Below are the code and all the weights of a small trained network. Each question names an input and a class and asks about switching units off, where a switched-off unit gives its printed mean instead of its output.

import numpy as np


def w(rows, s, z=0):
    codes = np.array(rows[::2]) - 128.0
    scale = np.full(codes.shape[1], s)
    scale[-1] = z or s
    return codes * scale


def norm(h):
    return h / np.sqrt((h * h).mean(-1, keepdims=True) + 1e-5)


def f(y):
    return np.maximum(y, 0)


def log_softmax(a):
    a = a - a.max(-1, keepdims=True)
    return a - np.log(np.exp(a).sum(-1, keepdims=True))


def net(x, mask):
    res = np.array(x, float).reshape(1, 7) / 4 @ E
    u = 0
    for l in range(3):
        y = f(norm(res) @ A[l][:, :-1].T + A[l][:, -1])
        res = res + np.where(mask[u : u + 7], y, B[l][:, -1]) @ B[l][:, :-1]
        u += 7
    return log_softmax(norm(res)[-1] @ U[:, :-1].T + U[:, -1])


A, B = {}, {}
E = w([
[134,150,125,200,119,172,175,106,100,200,4,96],'x0',
[126,128,129,125,129,126,129,126,128,135,128,129],'x1',
[128,126,129,123,121,123,128,126,132,131,124,125],'x2',
[130,130,131,128,127,127,128,129,130,130,127,127],'x3',
[232,107,171,127,143,184,34,31,155,148,192,153],'x4',
[239,210,63,89,175,107,137,78,123,145,125,129],'x5',
[129,125,124,128,127,133,128,128,131,126,128,129],'x6',
],0.0018)
A[0] = w([
[197,173,71,113,195,122,121,97,106,144,103,115,163],'L0N0',
[163,95,115,171,124,156,107,71,106,174,100,127,36],'L0N1',
[134,75,211,144,100,213,58,66,180,133,149,138,65],'L0N2',
[2,125,122,150,137,91,164,234,96,105,135,132,123],'L0N3',
[178,200,52,77,115,91,161,165,127,106,155,127,5],'L0N4',
[107,147,169,227,102,226,150,126,108,182,61,99,114],'L0N5',
[199,217,95,40,150,62,170,128,174,109,165,120,89],'L0N6',
],0.0023,0.0022)
B[0] = w([
[102,215,164,79,74,133,180,131,236,85,109,84,239],'L0N0',
[85,105,229,186,145,152,125,94,72,80,122,56,165],'L0N1',
[52,108,105,128,147,85,96,219,71,154,159,69,234],'L0N2',
[193,92,194,39,99,43,197,37,196,71,98,116,255],'L0N3',
[8,39,92,253,230,108,81,72,38,132,125,69,175],'L0N4',
[92,65,45,128,188,38,96,69,55,111,54,131,237],'L0N5',
[82,38,33,211,164,110,133,102,12,73,145,129,226],'L0N6',
],0.0024,0.0026)
A[1] = w([
[81,90,164,205,146,186,70,161,82,183,99,172,6],'L1N0',
[201,179,67,134,197,138,118,66,122,100,156,141,86],'L1N1',
[226,173,144,165,103,178,154,80,132,177,84,142,21],'L1N2',
[92,198,103,111,141,90,202,194,138,101,137,115,219],'L1N3',
[93,160,99,166,132,158,167,154,122,181,76,107,58],'L1N4',
[84,75,174,98,69,112,95,252,148,130,202,131,105],'L1N5',
[155,216,183,154,97,148,204,62,152,127,44,81,174],'L1N6',
],0.0033,0.0016)
B[1] = w([
[210,85,73,104,130,51,164,51,185,106,170,41,175],'L1N0',
[77,76,223,119,59,149,160,205,154,129,128,120,222],'L1N1',
[69,117,159,147,154,172,25,191,103,50,199,108,167],'L1N2',
[187,95,70,172,112,89,101,31,99,157,156,121,235],'L1N3',
[181,168,163,57,31,60,141,156,207,158,155,207,177],'L1N4',
[153,211,170,139,161,255,71,184,128,137,172,161,237],'L1N5',
[119,172,144,107,200,224,63,192,142,154,196,196,253],'L1N6',
],0.0031)
A[2] = w([
[71,87,130,58,73,40,212,141,150,135,5,230,133],'L2N0',
[137,120,202,125,124,169,44,76,197,179,93,107,243],'L2N1',
[162,110,179,77,18,123,179,128,180,67,167,114,5],'L2N2',
[214,236,59,134,120,137,144,114,147,188,160,202,69],'L2N3',
[95,53,190,101,102,124,139,154,153,81,167,95,121],'L2N4',
[219,97,160,122,131,130,63,109,198,112,220,123,185],'L2N5',
[149,189,132,56,80,87,169,187,167,85,169,208,239],'L2N6',
],0.003,0.0016)
B[2] = w([
[119,178,160,135,162,235,55,176,128,98,211,160,215],'L2N0',
[101,89,72,152,134,86,163,113,75,74,193,155,216],'L2N1',
[252,181,109,53,22,61,227,162,193,234,35,127,167],'L2N2',
[175,86,205,59,23,69,189,136,200,128,81,86,160],'L2N3',
[174,188,108,123,138,122,143,90,143,172,87,118,209],'L2N4',
[98,174,130,119,116,132,173,155,147,134,28,158,253],'L2N5',
[147,43,109,166,107,75,149,61,108,193,62,41,206],'L2N6',
],0.0036,0.0044)
U = w([
[228,205,186,30,37,38,233,138,240,213,38,72,119],'0',
[40,228,227,142,224,254,29,223,152,70,218,218,253],'1',
[40,19,24,233,224,21,139,18,21,46,185,34,14],'2',
],0.0046,0.0015)

Each question gives the input, the list of numbers given to net, and the class t.
The units are the neurons (one row each of A and B). Each row of codes is followed by its name. A weight is (code - 128) times the scale printed after its matrix; where a second scale follows, it is the last column's (A, B and U).
mask holds one flag per neuron, layer by layer. A switched-off neuron (its flag False) gives its mean, the last column of its row in B, instead of its output. The means were averaged over made-up inputs and are rounded, as every weight is.
A unit's drop is (log p(t) with every unit on - log p(t) with that unit switched off) / (log p(t) with every unit on - log p(t) with every unit switched off).
The circuit of an input: a set's keep is (log p(t) with only the set's units on - log p(t) with every unit switched off) / (log p(t) with every unit on - log p(t) with every unit switched off). Starting from the 12 units with the biggest drops (on a tie, the unit counted first), units are removed one at a time, each time the one whose removal leaves the highest keep (on an exact tie, the one counted first), for as long as the keep stays at least 0.8.
circuit, biggest first: the units of the circuit, biggest drop first
most important unit: the unit with the biggest drop
k most important neurons: the k neurons with the biggest drops, biggest first
drop of u: that unit's drop, to one decimal
input [6,3,-1,4,1,4,-2], class 1: circuit, biggest first -> L1N6
input [1,-1,8,-2,5,5,1], class 1: 3 most important neurons -> L1N2; L1N6; L0N3
input [-2,6,-1,-7,-7,-8,-2], class 0: circuit, biggest first -> L0N3; L2N2
input [7,0,8,-4,1,3,-8], class 1: 2 most important neurons -> L1N2; L1N6
input [-6,-7,3,5,6,1,-1], class 0: 2 most important neurons -> L1N6; L2N0
input [-7,4,-3,2,1,2,0], class 0: 3 most important neurons -> L0N2; L1N1; L1N6
input [1,6,5,-3,3,-4,1], class 2: 3 most important neurons -> L1N0; L2N0; L1N6
input [-3,1,0,-3,0,-8,-8], class 0: 2 most important neurons -> L0N3; L1N6
input [-6,-3,5,7,2,1,4], class 0: 2 most important neurons -> L1N6; L2N0
input [-1,1,-7,2,-5,-7,7], class 0: 2 most important neurons -> L0N3; L2N2
input [7,-6,1,3,-6,0,4], class 1: 2 most important neurons -> L2N0; L0N5
input [-6,-7,3,7,-2,7,7], class 2: 2 most important neurons -> L0N6; L0N4
input [1,4,-3,8,6,4,-1], class 1: 2 most important neurons -> L1N2; L1N6
input [5,7,-2,0,7,7,-2], class 1: most important unit -> L1N2
input [7,0,8,-4,-7,-4,1], class 1: drop of L2N0 -> 1.4
input [5,-5,-8,3,3,-3,-3], class 2: drop of L0N5 -> 0.2
input [7,-8,4,-7,5,7,0], class 1: drop of L1N2 -> 0.4
